In the rows, 128 means zero.
Facts:
J_100: β d; ρ J_891; λ J_522,J_79,J_570,J_544,J_96,J_571
J_103: λ J_833,J_544,J_506
J_115: β b; ρ J_659
J_119: β d; ρ J_470
J_124: β a; ρ J_327
J_126: β a; ρ J_419
J_130: β b; ρ J_750; λ J_656,J_443,J_369,J_32
J_14: β b; ρ J_570
J_144: β a; ρ J_218
J_150: β c; ρ J_287
J_155: β b; ρ J_365; λ J_124,J_432,J_533,J_860,J_497,J_952,J_884
J_167: β a; ρ J_430
J_171: β d; ρ J_435
J_172: β b; ρ J_103
J_184: β c; ρ J_327
J_189: β d; ρ J_271
J_190: β a; ρ J_890
J_192: β a; ρ J_506; λ J_358,J_860,J_416,J_260,J_886,J_391
J_215: β b; ρ J_442
J_218: λ J_558,J_760,J_435
J_219: β d; ρ J_860
J_231: β b; ρ J_278
J_236: β c; ρ J_684
J_260: β c; ρ J_694
J_265: β b; ρ J_648
J_266: β a; ρ J_327
J_286: β b; ρ J_843
J_293: β b; ρ J_750
J_300: λ J_430,J_286,J_432,J_43,J_126,J_349
J_31: β d; ρ J_128
J_32: β c; ρ J_891
J_327: λ J_830,J_890,J_44,J_556,J_32
J_330: λ J_406,J_920,J_65,J_620
J_349: β b; ρ J_218
J_358: β c; ρ J_506
J_36: β c; ρ J_300
J_360: β b; ρ J_365; λ J_278,J_891,J_763,J_676,J_905
J_369: β a; ρ J_327
J_379: β d; ρ J_860
J_38: β c; ρ J_682
J_391: β d; ρ J_540
J_406: β a; ρ J_300
J_408: β d; ρ J_330; λ J_286,J_379,J_729,J_675
J_411: β c; ρ J_596; λ J_590,J_896,J_432,J_656,J_932,J_676,J_451,J_172,J_365,J_825
J_422: β a; ρ J_897
J_424: β b; ρ J_65
J_43: β b; ρ J_890
J_432: β c; ρ J_470
J_434: β a; ρ J_72
J_438: β d; ρ J_535
J_44: β b; ρ J_750
J_443: β b; ρ J_442
J_449: β d; ρ J_481
J_451: β d; ρ J_535
J_458: β a; ρ J_596; λ J_590,J_144,J_271,J_462
J_462: β b; ρ J_218
J_470: λ J_896,J_286,J_585
J_473: β c; ρ J_128; λ J_189,J_434,J_558,J_236,J_231,J_875,J_578,J_694
J_48: β b; ρ J_897
J_480: β b; ρ J_470
J_491: β a; ρ J_659
J_496: β c; ρ J_659
J_497: β b; ρ J_414
J_515: β d; ρ J_495
J_516: β c; ρ J_419
J_517: β a; ρ J_72
J_522: β c; ρ J_772
J_524: β d; ρ J_578
J_533: β a; ρ J_495
J_539: β a; ρ J_728
J_544: β a; ρ J_327
J_545: β b; ρ J_103
J_556: β d; ρ J_435
J_557: β c; ρ J_218
J_558: β d; ρ J_128
J_576: β a; ρ J_337
J_585: β c; ρ J_330
J_587: β c; ρ J_53
J_590: β c; ρ J_860
J_596: λ J_150
J_60: β c; ρ J_271
J_620: β d; ρ J_330
J_622: β a; ρ J_481
J_643: β b; ρ J_416
J_648: λ J_337,J_60,J_126,J_115,J_379
J_656: β c; ρ J_435
J_675: β b; ρ J_330
J_676: β a; ρ J_897
J_700: β d; ρ J_72; λ J_124,J_896,J_760,J_260
J_704: β a; ρ J_860; λ J_60,J_451,J_540,J_32
J_72: λ J_515,J_996,J_544
J_725: β a; ρ J_596
J_728: λ J_293,J_432,J_533,J_535,J_434,J_932,J_128,J_184,J_749
J_729: β b; ρ J_300
J_73: β b; ρ J_414
J_730: β c; ρ J_891; λ J_587,J_958,J_517,J_516,J_491
J_737: β a; ρ J_365; λ J_189,J_515,J_558,J_545,J_884
J_749: β b; ρ J_103
J_750: λ J_337,J_590,J_215,J_775,J_833,J_843,J_544,J_260,J_675
J_760: β b; ρ J_864
J_763: β c; ρ J_376
J_775: β a; ρ J_300
J_776: β b; ρ J_648; λ J_438,J_369,J_929
J_784: β a; ρ J_442
J_785: β c; ρ J_571
J_79: β d; ρ J_330
J_821: β b; ρ J_495
J_825: β b; ρ J_843
J_830: β a; ρ J_416
J_833: β b; ρ J_365
J_849: β a; ρ J_772; λ J_996,J_497,J_570,J_821
J_863: β a; ρ J_659; λ J_585
J_864: λ J_144,J_996,J_958,J_31,J_622,J_260
J_884: β d; ρ J_300
J_886: β d; ρ J_337
J_896: β b; ρ J_728
J_904: β b; ρ J_435
J_905: β c; ρ J_103
J_919: β c; ρ J_578; λ J_124,J_432,J_128
J_920: β a; ρ J_376
J_929: β d; ρ J_897
J_932: β a; ρ J_682
J_948: β b; ρ J_728; λ J_293,J_860,J_376,J_365,J_929
J_952: β a; ρ J_571
J_956: β c; ρ J_506; λ J_438,J_772,J_497,J_422
J_958: β d; ρ J_860
J_96: β a; ρ J_728
J_980: β c; ρ J_474
J_996: β d; ρ J_596

Known rows:
[ 85 119 167 167  94 131 143  91 111 106 142 116 152 113  87 125 111 124
  90 114 109 115 154 141 101 100 181 126 122 124 129 159 124 187 149 145
  85 138 124 125 162 146 127] : J_506
[123 137 111 150  93 109 159 105 118 102 151 116 115 140  79 142 144 128
 100 119 136  89 138 161 135 128 147  78 152 122 150 158 113 180 151 125
 110  88 109 192 156 118 144] : J_293
[ 99 121 106 171  86 175 162 111  78 103  99  76 160 200 107  77 146 159
  80 108 131 144 110  96  99 193 182 166 116 126 111  76 117 182  85  86
 147 110 125  94 137 124 171] : J_327
[124 139 110 153  94 111 162 105 117 103 147 118 117 144  82 138 144 129
 104 120 138  94 136 160 130 132 148  83 151 123 148 154 111 178 144 119
 111  87 108 192 159 117 150] : J_286
[125 113 123 124 137  99 145 102 131 125 159 131  75 121  88 128 126 122
 149  80 156 120  86 110 145 107 113 130 146  86 163 136 146 142 128 144
 151 143 124 120 125 135 131] : J_126
[120 100 132 119 154  95 177 113 115  56 128 186  77 154 105 100 121 162
 171 147 164  95  56 141 170 143  84 149 171  73 222 149 129  81 137 106
 155 124 146 109 144  53 153] : J_700
[ 93 107 175 164 104 155  65 113 154 151 147 117 128 116 120  84 135  78
 133 113 163 138 153 136 118  91 168 129  99 167 114 109  94 159 100 120
 139 164 149  95  96 147 133] : J_785
[172 144 135 198 133 203 158  80 151 117 116 138  44  97  97  88 137  91
 132  84 177  43  49 145  62 184  82 143 142 127 202 113 104 176 144 192
 136 162 139 114  86 146  59] : J_406
[173 104  93 143 142 126 173 104 131 138 156  80  67 177  77  93 159 147
 124  50 133 142  51  62 130 156 142 159 137  72 120  75 163 158  90 111
 180 122 101 112 147 144 163] : J_830
[116 139 127 168  92 136 166 112 127  87 120 146 128 158 106 109 151 124
 109 142 140  95 140 167 130 138 129  91 150 125 152 147 103 154 139 104
 108  82 117 165 152 105 159] : J_904
[ 91 110 179 167 104 155  64 113 154 152 146 118 126 117 122  83 141  77
 138 109 158 139 154 136 122  92 169 127  97 167 114 109  97 154 102 124
 140 160 142  95  96 147 133] : J_557
[118 147 203 169 194 100 170  94 132 151 119 182 102 101 105 167 148 104
 193 102 184 119  59 133  65  85 134 120  78  84 181 148 184 106 115  97
  98 102 112 109 182 150 175] : J_491
[170 142 154 188 155 195 163 107 153 115 134  93  73  97 111  80 150  99
 143  60 177  36  84 125  68 175  83 139 119  92 210 105 136 136 172 194
 105 136 139 121  82 143  64] : J_920
[122 133 123 153  89  96 153 102 112  86 172 127 111 125  75 159 131 113
  93 119 136  73 150 165 148 121 140  73 157 134 163 177 107 184 166 148
 102  92 122 193 156 101 124] : J_231
[ 80 116 160 170  91 165 148 107 123  97 105 129 157 132 108  90 114 131
  93 138 109 124 152 150 103 115 163 141 131 127 125 139 108 178 135 117
  90 140 134 106 148 141 140] : J_481
[141 120 185 198 102 198 176 112 155  71  88  79 151 104 130  73 111 116
  97 137 119  59 159 168  62 198  84 152  87 160 147 107  83 164 155 155
  68 139 175 101  77 145  74] : J_330
[128 110 136 133 132  97 143 104 130 120 167 138  72 118  89 131 136 116
 147  76 154 115  92 109 148 101 116 127 143  84 167 143 151 136 130 154
 151 139 124 120 128 132 132] : J_422

Rows:
No name comes twice in this set of rows, the named rows included.
[119 139 112 154  93 113 159 108 120 104 142 122 116 143  84 136 149 131
 106 120 133  94 139 161 134 126 151  77 150 118 151 154 117 174 150 120
 111  85 106 195 159 119 149]  J_896
[126 140 129 164  96 105 161 107 118  98 152 132 117 134  83 146 150 121
 105 119 140  87 139 161 126 116 151  78 143 122 156 162 118 176 150 127
 104  83 110 188 167 119 153]  J_833
[139 125 140 120 176  84 176  95 104  76 164 178  63 116  69 149 127 161
 172 103 168  79  51 118 151 111  89 131 152  72 226 160 168  94 157 144
 145 117 114 154 171  98 142]  J_996
[131 142 103 175  86 141 159  73 104 104 131 165  59 148  61 154 126 117
  94 146 133 112  83 170  97 145 137  90 166 155 140 163  90 193 121 123
 142 117 108 184 170 126 141]  J_729
[128 125 123 151 121 121 140  60 117 126 146 178  44 115  72 156 104 104
 141 115 159 129  50 140 104 109 106 130 160 119 162 158 115 179 109 148
 169 164 128 114 140 140 123]  J_775
[ 97 108 160 150 107 128  61 105 152 153 170  94 116 106 104 101 130  80
 126  81 154 138 153 123 125  86 183 114 100 164 114 118 106 177 109 149
 140 164 129 105 100 149 107]  J_432
[ 81 136  95  97 152 123 105 110 139 151 102 126  83 119  91 111 113 157
 184  99 152 130  84 139 146 106 109 107 156  78 178 134 159 115 155 129
 143 154 108 160  96 145 117]  J_676
[105  98 168 141 122 114 158 111 135  89 132 179  97 135 118 102 126 103
 159 132 165 123 100 143 151 109  97 144 149 102 171 148 115 102 113 108
 143 139 173  94 116 102 158]  J_849
[ 88  88 182 167  94 153  67 114 153 141 147 133 131 132 127  80 137  76
 128 128 157 143 156 141 142  91 165 138 104 172 115 109  87 147  95 108
 148 163 171  91  93 141 146]  J_956
[127  98 155 127 155  92 177 111 111  54 142 188  78 146 106 110 122 154
 169 147 168  88  57 142 168 133  84 149 166  75 224 158 128  83 137 112
 151 121 155 106 152  51 154]  J_100
[ 81  99 167 155  96 162  63 115 154 149 127 130 131 134 127  78 140  81
 142 132 152 146 155 145 144  93 166 133 110 166 111 104  89 137  97 103
 150 163 151  92  88 143 142]  J_411
[147 118 100 110 173  89 178  99 105  87 154 153  62 141  62 124 125 172
 163  92 157  96  47 103 156 144  89 143 166  68 215 126 164 100 143 134
 162 124 107 160 158 100 136]  J_451

The same elements again, as new rows of numbers:
Known rows:
[123 109 141 156 100 126 103 121 117 115 130  81 159 143 165 127 133 172
 125 192 129 126 159 139 113 104 128  75 124 123 126 120 124] : J_578
[131 139 115 126 120 129  93 104  93 153 113  87 126 127 173 103 157 143
 108 167 126 122 138 102 119 111 130  91 130 145 143 110 111] : J_365
[103 135 103 143 163 100 108 164 132  77 125  75 116 128  90 124 115  78
 146 101 125 134 152 129 119 161 173 138 168 138 144 120 165] : J_833
[177 101 151 101 160 121 151 103 116  86 168  83 186 153  97 175 119 128
 105 106 107 120 107 129 130 157 140 101 117 188 162 121 122] : J_171
[143 114 110 116 132 123 193 132 111 124 159  87 141 152 120 124 102 124
 135  83  85 127  97 140 116 149 148 135 136 137 100 121 143] : J_533
[129 118 113 120 102 132  81 126 102 123 121 105 138 112 126 103 170 131
 128 153 153  97 114 110 145 114 155 106 141 127 119 136 131] : J_905
[138 121 143 134 109 113  74 111 116 107 124  92 166 126 135 119 168 147
 114 175 150 110 129 119 126 107 122  79 124 130 151 137 127] : J_682
[128 107 110 169 151 108  67 121 118 133 102  58 137 112 158 112 166 127
 121 183 167 111 144 101 119 102 136  96 146 179 148 112 129] : J_337
[123 110 125 127  96 119  87 125 116 102 126 112 144 113 105 110 164 134
 135 157 158  99 111 128 149 108 148  98 132 116 123 142 127] : J_496
[131 131  99 111 110 135  88 124  89 150 116 105 121 114 142  94 169 123
 124 147 142 106 120 100 139 114 156 114 146 135 118 127 118] : J_656
[141  90 134 139 144 141 152 163 124  81 172  91 187 168 113 161 146  79
 114  66 128  71  76 123 128 144 138 136 132 107 112 172 164] : J_406
[141 100 117 122 123 129 185 141 120 112 168  84 147 162 119 133  96 138
 143  91  83 128 105 144 107 146 154 133 133 136  90 127 149] : J_434
[129 116 111 123 100 130  84 130 104 128 123 107 142 113 128 102 171 125
 124 148 152 104 117 111 140 112 148 103 142 127 122 140 129] : J_763
[113  99 121 149  83 132 116 137 118 114 133  97 153 129 135 117 134 156
 145 171 135 114 138 145 130 106 148  92 132 104  99 129 130] : J_236
[137 140 120 112  83  95 127 106 126 119 113 138 134 112 108 104 154 112
 145 137 135 124  88 149 172  90 133  86 129  94 140 157  98] : J_956
[152  74 130 106 184 125 176  99 128  98 172  93 176 110  83 197 137 100
 104 120 106 166 128 122  72 140 142 100 117 180 169 120 108] : J_79
[138 120 146 137 111 112  76 113 117 105 126  95 159 127 139 117 167 145
 110 174 154 109 123 119 130 107 123  75 124 132 149 140 128] : J_474

Rows:
No name comes twice in this set of rows, the named rows included.
[ 97 109  88 166 133 119 114 135 102 134 101  89 125  99 123 103 159 118
 127 155 152 115 128 117 124 100 145 108 146 137 118 100 112]  J_260
[132 160 127  89 131 120  83 158 109  81 146 103 142 146  94 110 139  77
 128  84 112 130 134 108 122 179 171 133 155 124 140 158 175]  J_44
[128 134 104 134 150 117  94 171 130  92 137  66 123 144 123 118 122  73
 151 106 113 133 165 117 112 166 182 146 171 150 125 141 179]  J_286
[153 118 121 120 137  72 204 119 153  87 148 113 135 131  68 132 117  94
 152  72 103 129  57 168 149 124 127 119 134 130 139 151 126]  J_849
[129 126 132 163 121  73 119 102 146 104 105  95 143 113 128 122 153 129
 137 177 150 127 119 159 149  80 113  71 127 127 167 129  99]  J_72
[168 117 128 176 116 111  96 128 173 133 104  85 145 161 212 144 171  57
 147 163 156  86 121 142 174  75 120  88 142 129 150 194 108]  J_300
[124 123 120 153 132 104  87 110 109 130 104  80 140 112 146 114 167 132
 108 170 155 117 128 110 117 104 122  88 131 148 159 111 118]  J_271
[145 176 126 104 104  78 155 136 168  79 132 123 109 158 100 119  96  69
 183  92  85 165 127 177 163 140 159 116 154 100 145 175 135]  J_155
[126 105 101 130 165 100 175 132 114 105 146  78 134 124  84 127 125 110
 126  77 114 113  75 130 121 146 143 137 137 152 124 107 146]  J_144
[171 120 129 146 119  81  74  99 162 118 101  83 131 121 157 115 167 104
 155 184 161 115 121 139 158  89 130  81 143 170 164 167 126]  J_648
[168 144 138 121  81  87 113  88 156 129 116 113 133 141 169 112 139 133
 154 179 122 136 120 160 165  85 124  73 126 128 151 162 103]  J_728
[149  99  86 178 116 115 104 156  74 142 104  94 161  81 127  65 144 113
 112 140 163 125 145 110 128  86 140 120 179 157 132 112 128]  J_590
[148 117 134 136  55  97 134 119 162 101 129 123 142 136 120 117 128 133
 179 169 133 125 119 189 170  84 143  78 134  97 110 170 116]  J_473

